In the rows, zero is written as 128.
Here are made-up nodes, facts about them, and rows of numbers that follow some of those facts. Name the node behind each unnamed row.

How the nodes are related:
mapak: refers to; droplas: uses; gudras: belongs to class; gruza: is of sort
(stefligro, mapak, vuga); (zabis, mapak, gista); (vuga, mapak, fliban); (pamus, mapak, munotrir); (gavegrol, mapak, stelos); (fluzor, mapak, brive)
(rugri, mapak, dradu); (bratan, mapak, nadron); (beno, mapak, braflurol); (mebek, mapak, pamus); (plipos, mapak, kisten); (ninun, mapak, sturem)
(kisten, mapak, matok); (zifenin, mapak, daskel); (matok, mapak, legi); (betis, mapak, notrason); (bromobak, mapak, tesiskin); (fladral, mapak, didra)
(pluklam, mapak, basoror); (mufletal, mapak, betis); (diflus, mapak, zavaskan); (drigo, mapak, vistista); (lupa, mapak, kista); (stodruvus, mapak, plipos)
(dradu, mapak, zifenin); (mistu, mapak, skeski); (grudifek, mapak, fluzor); (gista, mapak, plerudror); (skomil, mapak, plaklu); (grova, mapak, stute)
(skotonos, mapak, brosto); (graris, mapak, divozur); (simik, mapak, bopadruk); (braflurol, mapak, miflis); (buboklan, mapak, grova); (rafas, mapak, skonin)
(kogo, mapak, vestena); (miflis, mapak, sestem); (teplam, mapak, fludrek); (sasu, mapak, skebek); (begrastir, mapak, duna); (flaval, mapak, mebek)
(drikam, mapak, skalon); (klosokil, mapak, graris); (plerudror, mapak, fludek); (gazik, mapak, tibadran); (skebek, mapak, floplas); (duna, mapak, zibravim)
(sestem, mapak, bratan); (stiflo, mapak, skomil); (skalon, mapak, beno); (ramir, mapak, drofla); (loklak, mapak, fogal); (torerim, mapak, loklak)
(feken, mapak, teplam); (nadron, mapak, katum); (vamen, mapak, lupa); (livos, mapak, zumaso); (zumaso, mapak, remul); (vuga, droplas, stuli)
(toflil, droplas, grifibror); (trisas, droplas, teplam); (zifenin, droplas, teplam); (muton, droplas, neni); (zuge, droplas, betis); (notrason, droplas, kletrik)
(sogrum, droplas, teplam); (pudo, droplas, stekli); (pluklam, droplas, klonem); (flistinir, droplas, bifa); (kloler, droplas, neni); (drigo, droplas, drigrum)
(lupa, droplas, trekle); (fogal, droplas, soplu); (bubroko, droplas, grifibror); (stodruvus, droplas, klogekar); (brosur, droplas, zabis); (mistu, droplas, skonin)
(grudifek, droplas, flumos); (soplu, droplas, nadron); (marara, droplas, stuli); (drepil, droplas, teplam); (fliban, droplas, sasu); (nabro, droplas, teplam)
(drikam, droplas, teplam); (klosokil, droplas, mistu); (klogekar, droplas, gutrustis); (skebek, droplas, stute); (daskel, droplas, bopadruk); (duna, droplas, stelos)
(stiflo, droplas, stuli); (vistista, droplas, fladral); (fasu, droplas, neni); (brustume, droplas, mistu); (torerim, droplas, neni); (bame, droplas, stuli)
(fabra, droplas, sestem); (munotrir, droplas, lamu); (roper, droplas, grifibror); (mubol, gudras, a); (vuga, gudras, b); (toflil, gudras, a)
(pamus, gudras, a); (zavaskan, gudras, b); (tibadran, gudras, b); (pofus, gudras, a); (gavegrol, gudras, a); (fluzor, gudras, b)
(rugri, gudras, a); (bratan, gudras, b); (grifibror, gudras, b); (momos, gudras, a); (beno, gudras, a); (sturem, gudras, a)
(trisas, gudras, b); (mebek, gudras, a); (stuli, gudras, a); (ninun, gudras, b); (kisten, gudras, a); (zifenin, gudras, b)
(muton, gudras, a); (matok, gudras, b); (zuge, gudras, a); (notrason, gudras, a); (betis, gudras, a); (bromobak, gudras, a)
(sogrum, gudras, b); (pudo, gudras, b); (pluklam, gudras, a); (mufletal, gudras, a); (flistinir, gudras, b); (diflus, gudras, a)
(stipu, gudras, a); (fludrek, gudras, a); (vestena, gudras, a); (kloler, gudras, b); (drigo, gudras, a); (lupa, gudras, a)
(fogal, gudras, b); (bubroko, gudras, b); (stodruvus, gudras, b); (brosur, gudras, a); (dradu, gudras, b); (gilaluk, gudras, b)
(skeski, gudras, a); (mistu, gudras, a); (grudifek, gudras, a); (gista, gudras, a); (soplu, gudras, a); (marara, gudras, a)
(drepil, gudras, b); (skomil, gudras, b); (maklekek, gudras, a); (neni, gudras, b); (zibravim, gudras, b); (skotonos, gudras, b)
(graris, gudras, b); (simik, gudras, b); (basoror, gudras, b); (braflurol, gudras, a); (stasetrul, gudras, b); (kista, gudras, a)
(fliban, gudras, b); (nabro, gudras, a); (divozur, gudras, b); (buboklan, gudras, b); (floplas, gudras, b); (rafas, gudras, a)
(miflis, gudras, a); (begrastir, gudras, a); (flaval, gudras, b); (tesiskin, gudras, a); (drikam, gudras, b); (klosokil, gudras, b)
(klogekar, gudras, a); (savin, gudras, b); (vogru, gudras, b); (skebek, gudras, a); (daskel, gudras, b); (fludek, gudras, b)
(duna, gudras, a); (stiflo, gudras, a); (skalon, gudras, a); (ramir, gudras, a); (vistista, gudras, b); (fasu, gudras, a)
(gutri, gudras, a); (gosi, gudras, a); (bapestek, gudras, a); (mukle, gudras, b); (remul, gudras, a); (brupan, gudras, a)
(brustume, gudras, a); (torerim, gudras, b); (feken, gudras, a); (plaklu, gudras, a); (legi, gudras, a); (drofla, gudras, b)
(bame, gudras, b); (nitol, gudras, a); (vudis, gudras, b); (midos, gudras, b); (vamen, gudras, a); (fabra, gudras, a)
(skofi, gudras, b); (munotrir, gudras, b); (laplosil, gudras, b); (roper, gudras, a); (gemuni, gudras, b); (zumaso, gudras, b)
(mubol, gruza, f); (vuga, gruza, d); (toflil, gruza, i); (pamus, gruza, i); (zavaskan, gruza, d); (tibadran, gruza, i)
(pofus, gruza, j); (fluzor, gruza, c); (rugri, gruza, e); (grifibror, gruza, c); (momos, gruza, d); (beno, gruza, l)
(sturem, gruza, c); (trisas, gruza, j); (mebek, gruza, m); (stuli, gruza, c); (ninun, gruza, d); (kisten, gruza, j)
(zifenin, gruza, h); (muton, gruza, e); (matok, gruza, h); (zuge, gruza, d); (notrason, gruza, f); (betis, gruza, e)
(bromobak, gruza, m); (sogrum, gruza, i); (pudo, gruza, k); (pluklam, gruza, d); (mufletal, gruza, e); (flistinir, gruza, m)
(diflus, gruza, h); (stipu, gruza, m); (drigo, gruza, c); (lupa, gruza, c); (fogal, gruza, d); (bubroko, gruza, l)
(stodruvus, gruza, i); (brosur, gruza, f); (gilaluk, gruza, k); (skeski, gruza, d); (mistu, gruza, f); (grudifek, gruza, h)
(gista, gruza, h); (soplu, gruza, j); (marara, gruza, j); (drepil, gruza, c); (skomil, gruza, j); (maklekek, gruza, g)
(neni, gruza, d); (zibravim, gruza, c); (skotonos, gruza, f); (graris, gruza, j); (simik, gruza, c); (braflurol, gruza, c)
(stasetrul, gruza, i); (kista, gruza, d); (fliban, gruza, m); (nabro, gruza, f); (divozur, gruza, h); (floplas, gruza, i)
(rafas, gruza, f); (miflis, gruza, h); (tesiskin, gruza, c); (klosokil, gruza, f); (klogekar, gruza, j); (savin, gruza, j)
(vogru, gruza, c); (skebek, gruza, d); (daskel, gruza, f); (fludek, gruza, i); (duna, gruza, f); (stiflo, gruza, h)
(skalon, gruza, d); (ramir, gruza, d); (vistista, gruza, e); (fasu, gruza, m); (gutri, gruza, l); (gosi, gruza, h)
(bapestek, gruza, c); (mukle, gruza, e); (brupan, gruza, e); (brustume, gruza, c); (torerim, gruza, i); (feken, gruza, l)
(plaklu, gruza, i); (legi, gruza, h); (bame, gruza, e); (vudis, gruza, g); (midos, gruza, h); (vamen, gruza, d)
(munotrir, gruza, c); (laplosil, gruza, l); (roper, gruza, i); (gemuni, gruza, f); (zumaso, gruza, m)

Known rows:
rugri: [135 153 126 109 105 170  84 187 154 148 123 162 114 148 134 143 119 190
 126 108 103 123  95  96 135 150 176 166 180 107 111]
sestem: [123 121  64 131  43 175 119 212 136 202  96 157  97 125 165  98 145  94
 174 142  86 141 123 160 108  94  82  98 137 158  99]
fabra: [138 134 119 117 110 128 143 159 107 163 122 132 147 154 101 159 104 166
 145 107 116 133 138 133 117 132 150 146 171 112 119]
skomil: [158 161 170 116  99 143 115 156 150  52 132 111 116  97 157 104 129 141
 123 142 121 188 110 133 116 114 134 135 166 141 134]
klonem: [132 149  94  90  98 130 127 146 103 172 125 123 107 128 137 128 116 137
 141 107  83  94 154 134 109 144  90 141 122 150 153]
tesiskin: [143 135 122 111 101 129 137 168 112 166 127 128 147 155 112 150 110 169
 142 107 122 141 147 124 116 131 137 150 169 110 130]
matok: [157 173 178 103  91  60 125 202 126  83 127 148 162  95 157  58  70 145
  99 162  71 144  75 119 142 150  82 104 171 122  82]
beno: [134 120 108 138  65 195 109 204 160 182 122 163 120 135 144 138 151 142
 160 139 136 174 114 125 113 105 146 131 185 105 100]
torerim: [157 160 151 117 130 155 146 143 176  24 137 193 104 155 117 100 165 179
  99 164 109 133  73 137 128 206 118 132 137 110 103]
bifa: [134 148  94  91  98 130 126 147 102 174 126 123 108 128 138 130 116 138
 141 107  84  93 154 134 110 144  91 140 123 149 153]
drigo: [151 136 123 107  95 147 110 180 140 130 110 132 134 129 124 148 116 170
 144 120 109 157 112 128 118 120 171 142 193 115 101]
drasudri: [131 147  94  93 106 125 133 139 104 166 125 126 107 127 138 139 117 134
 140 111  81 100 152 143 107 150 105 137 123 142 140]
zavaskan: [132 161 156 135 123 126 151 136 103 104 131 124 123 140 112 111 103 132
 129 121 119 132 126 143 126 120 113 140 133 155 147]
munotrir: [132 163 164 134 130 126 153 126 117  87 145 121 121 140 125 128 118 140
 122 119 115 153 130 142 121 141 130 145 140 143 147]
plipos: [158 161 102  67  78  62  98 212 117 124  90 133 135  98 178  75  68 155
 114 126  25 115  99 140 128 150 112 107 152 141  69]
stuli: [147 114 136  85 103 190 132 225 101 181 108 120 171 159 129 153 106 134
 107 109 109 107 174 136 149 131 130 172 162 107 143]
muton: [149 139  98 115 132 137 158 159 129 137 125 192 127 200 105 134 141 216
 107 118 140 103 120 131 120 201 153 143 121  68  93]

Rows to name:
No name comes twice in this set of rows, the named rows included.
[129 164 165 137 120 124 149 142 120 115 159 137 124 143 145 112 120 140
 112 124 122 149 131 123 123 153 109 142 129 126 151] -> laplosil
[139 133 134 104 102 131 139 159 116 180 146 147 153 127  99 158 115 160
 142 135 131 116 137 106 115 146 108 144 179  89 131] -> gosi
[152 139 121 103  99 153 100 174 134 119  96 132 127 116 107 147 105 170
 149 122 113 137 103 131 123 102 181 144 197 126  98] -> skebek
[146 113 153  77 116 197 115 210 141 127 105 145 162  93 129 176 118 126
 108 160 102 111 123 141 147 142 172 152 206  79  87] -> stiflo
[134 109  95 149  54 194 122 217 150 186 103 156 127 147 132 134 148 128
 176 136 132 186 118 146 111  82 138 119 184 124  90] -> braflurol
[144 165 160 124 108 151 113 158 141  63 117 127 109 123 128 103 115 140
 129 131 101 153  92 137 131 115 137 141 161 163 129] -> buboklan
[148 183 122  62  62 143  49 153 156 154  69 136 104 113 128  82 108 123
 152 126  76 137 157 121  94 137 117 174 107 171 121] -> teplam
[127 138 130 167  71 162 140 202 142 125 108 155 118 143 143  81 129  97
 152 151 109 183  95 162 127  89 103 103 151 162  97] -> bratan
[127 142 134 112 109 141 133 165 132 187 158 164 148 169 110 162 124 173
 132 116  99 118 129  96 127 187 110 160 176  90 137] -> plaklu
[146 152  97  79  86 156  88 165 134 132 106 125  91 102 150 118 122 142
 143 120  73 106 119 130 114 128 117 139 152 160 133] -> sasu
[130 162 155 138 130 120 154 131 104  98 130 122 122 136 112 121 103 133
 128 123 118 135 123 148 125 123 127 136 136 152 139] -> fogal
[113 164 165 157 135  99 160 119 119 112 176 132 115 128 152 144 115 140
 123 122 112 165 113 132 116 153 137 125 153 119 133] -> bubroko
[130 172 175 125 112 118 121 172 156  82 150 165 128 133 149 102 111 147
 105 146  63 149  72 115 142 182 110 132 171 126 106] -> stodruvus
[152 139 122 101  90 159  99 185 139 127 103 132 131 130 112 140 111 172
 148 118 106 140 107 122 124 112 162 150 195 128 108] -> begrastir
[184 146 138  76  60  38 108 251 121 122 100 124 194 108 176  76  57 188
 108 132  73 184 103 119 127 129 131 106 202  93  49] -> kisten

Now the same nodes, written a new way:
Known rows:
gemuni: [106 122 131 108 118 133 150 113 121 113 135 110 124 154  90 102 140 129
 130 140 127  99 150 114 158 139 131 111]
drasudri: [160 129 128 103 140 117 127 127 131 144 133 134 134 136  97 115 142 136
 123 148  89  80 125 119  70 164 128 145]
beno: [133 158 125 119 128 138 135 139 155 114 147 104 142  92 174 165 134 102
 146 134 157 154  85 165 113 111  83 136]
grova: [137 110 135 135 139 118 112 132 172 159 131 139 118 134 125 125 142 157
 101 168 116  85 100 111  71 134 112 170]
plerudror: [117 116 131 143 151 120 105 128 175 164 115 146 122 151 137 116 145 159
  84 160 119  86  95 105  91 139 126 183]
zumaso: [ 83 150 132 136 115 142 105 130 144 132 120 128 107 119 124 117 112 161
 119 168 180 108  99 102 185 105 115 141]
brupan: [156 116 116 127 144 130 129 128 105 123 129 132 145 138 137 145 131 109
 140  92 118 182 148 136 133 143 149 115]
bopadruk: [160 125 151  97 152 124 111 126 127 153 151 116 138 147 101 109 133 139
 121 125 110  72 133 108  73 165 107 155]
daskel: [ 89 138 140 111 107 152 140 126 126 131 149 114 128 165 108 102 137 127
 118 120 125  86 154 131 163 148 151 104]
brosur: [127 125 118 124 124 126 149 134 112 130 125 109 147 155 130 169 154 100
 149 101 101 149 143 160 113 140 159 110]
tibadran: [107 159 132 114 115 139 131 121 104 108 122 121 122 124 102 102 107 130
 132 135 144 104 137 116 175 130 127 115]
bifa: [160 126 132 100 139 113 115 128 126 154 135 129 131 145  90 113 141 135
 122 131  98  81 130 110  82 165  98 166]
torerim: [ 84 153 138 160 104 142 109 143 148 111 131 136  98 120 143 124 109 150
 114 171 139  99 106 128 179 106 118 111]
rugri: [125  97 116 159 144 133 110 131 144 138 123 144 131 137 170 153 131 123
 112 111 143 191 126 124 141 116 138 142]
stekli: [159 126 137 105 162 110 120 124 121 132 138 122 129 146 100 117 139 142
 125 150  95  79 124 111  85 163 106 155]
gavegrol: [128  97 124 146 144 123 133 131 146 140 132 126 130 144 157 160 147 122
 128 114 131 173 127 140 121 112 131 132]
drofla: [118 125 126 111 125 133 150 113 123 111 139 127 122 148  97  89 140 133
 130 137 128 116 154 111 165 142 129 108]

Rows to name:
No name comes twice in this set of rows, the named rows included.
[134 175 125 135 126 132 114 159  87 122 129 117 140 135 148 184 127 123
 162 113 115 138 113 164 146 137 154  98] -> fasu
[132  90 132 153 163 133 106 128 141 134 134 132 130 140 168 151 122 130
 116 108 156 192 130 118 139 110 117 149] -> betis
[ 58 144 132 163 110 135 131 123 153 126 108 139 113 139 160  98 119 141
  92 133 148  99 117 125 172 101 134 133] -> zifenin
[159  49 155 142 108  93  96 139 160 177 131 136  77  90  78 173 124 166
 137 189  98  93 128 112  20  80 105 134] -> plipos
[161 117 105  99 142  97 137 116 125 141  99 141 129 130  78 109 155 136
 128 160  89  99 117 107  87 156 105 177] -> lamu
[112  67 165 150  79 100 121 126 128 134 122 122  69  79  90 148  95 147
 150 166 137 111 154 120 107  44 101  94] -> matok
[116 160 135  96 114 157 141 104 120 129 122 110 144 107  91  95 111 143
 129 143 179 103 130 119 141 130 188  96] -> fliban
[157 119 122 129 150 123 156 109 100 108 109 123 159 109 144 123 117 101
 139  80 133 179 150 144 105 123 164 110] -> klogekar
[ 84 125 127 179 144 121 124 132 136 144  97 125 138 140 195 154 124 125
 108  89 148 156 111 143 142  94 134 158] -> gista
[ 72 106 127 157 134 136 128 115 167 136 120 146 108 158 143  93 137 161
  87 150 158 122 122  93 187 113 125 148] -> dradu
[ 95 139 120 165 143 132 105 137 130 145  96 132 136 136 181 163 117 129
 111 101 158 160 103 132 155 106 143 158] -> pamus

The same nodes again, as new rows of numbers:
Some rows with their names:
stodruvus: [124  62 129 114 158 108 107 133  85 116 149 123 123 144  76 147  78  93
 119 148  82 141 130 149 177 119 138 119]
diflus: [136 161 118 105 150  78 121 146 124 117  97 127 141 118 119 128  97 107
  76  99 154 162 143 177  77  73 144 128]
braflurol: [ 99 229 142  88 164  92 112 185  82 100 118 123 138 112 107 114 121 116
 138 107 133 158 138 212  18  82 135 154]
beno: [105 235 149 112 162  87 114 190  90  97 132 120 153  95 109 107 121 134
 127 128 133 158 128 184  45  74 126 153]
katum: [115 236 126 108 161 138 144 204  97 113 125 113 156 115  74  86  93 107
 135 154  98 136 101 213  51  70 129 141]
duna: [129 175 115 159 159  92 110 153 119 117  99 121 151 113 107 143 101 137
  81 115 145 160 165 180  51  75 142 125]
gavegrol: [135 173 117 121 155  82 112 152 114 119 102 127 144 117 118 141  99 121
  81 108 150 165 153 177  70  76 142 124]
daskel: [129 176 137 171 150 123 111 150 137 128 112 117 155 134  67 145  97 150
  75 111  93 108 134 188  71 109 135 128]
skebek: [133 168 121 150 153  87 123 148 135 114  95 121 153 105 109 122  98 125
  74 116 151 152 145 165  68  68 139 129]
floplas: [132 159 142 143 144 121 126 150 143 127 101 110 145 132  70 134  86 127
  83 109 116 112 112 182  94 113 137 122]
fabra: [130 166 116 139 156  89 119 147 125 117  85 123 143 116 106 132  98 118
  84 111 151 154 154 180  53  72 145 126]
savin: [134 163 141 137 147 112 113 152 128 126 128 119 148 132  81 144  95 136
  79 111  96 123 120 180 103 111 132 129]
sturem: [120 179 113 143 157 103 120 138 124 118  90 125 144 133  95 130  97 116
  82  82 157 148 179 203  33  74 150 130]
plerudror: [148 188  97 130 154 127 139 171 125 133 120 123 158 130  90 119  79 111
  76 134 102 147 126 201  82  66 139 122]
drofla: [129 171 141 142 147 119 118 144 135 127 109 119 148 140  67 135  93 129
  82 104 105 107 125 188  87 108 139 127]
stuli: [122 177 109 130 155  92 130 149  78 115  66 131 149 144 110 122  97 147
  76  53 156 167 167 206  81  85 151 115]
pluklam: [137 162 121 135 153  77 118 152 127 114 106 124 151 103 120 130 101 126
  73 120 142 163 140 161  81  71 137 129]

Name these rows:
No name comes twice in this set of rows, the named rows included.
[140 157 136 138 152 104  97 157 122 128 136 124 150 131  95 165 104 145
  77 125  69 127 128 178  90 113 129 129] -> klosokil
[134 183 118 139 159  89 100 160 110 118 120 124 152 116 119 152 101 134
  80 118 145 170 168 175  68  77 137 122] -> mistu
[135 155 133 138 148  98 128 147  96 125  52 135 149 147  80 123 104 161
  82 102  75 108 103 183 104 109 144 114] -> bame
[142 167 138 118 145 101 108 152 126 131 126 126 145 136  92 154  98 136
  74 105  90 126 115 183 100 111 134 128] -> flaval
[126 168 132 144 149 122 116 135 140 130 107 124 145 148  69 141  98 128
  73  84  90 104 140 208  56 109 142 136] -> munotrir
[137 135 133 156 145  99 135 151 113 119  75 123 156 131  89 118  97 165
  67  96  75 116  93 172 122 112 136 122] -> vuga
[138 185 121 133 154  78 111 154 116 117 108 128 154 109 115 134 103 132
  76 121 150 161 148 161  84  68 138 125] -> bromobak
[131 162 109 119 158  82 108 142 112 119 105 132 138 126 119 147 105 115
  78  91 133 166 168 196  46  78 147 134] -> drigo
[105  91 110 133 164 106 129 114  96 103 110 125 127 139  73 104  77  71
 118 122 167 149 183 158 128  72 152 119] -> legi
[146 173 127 122 144  89 115 140 134 130 105 119 128 104  75 154  92 135
  80 126  85 158  91 177 120 118 140 151] -> torerim
[129 175 118 135 155  91 118 149 121 117  92 123 145 119 105 131  97 119
  83 105 158 156 156 181  60  74 145 123] -> nitol

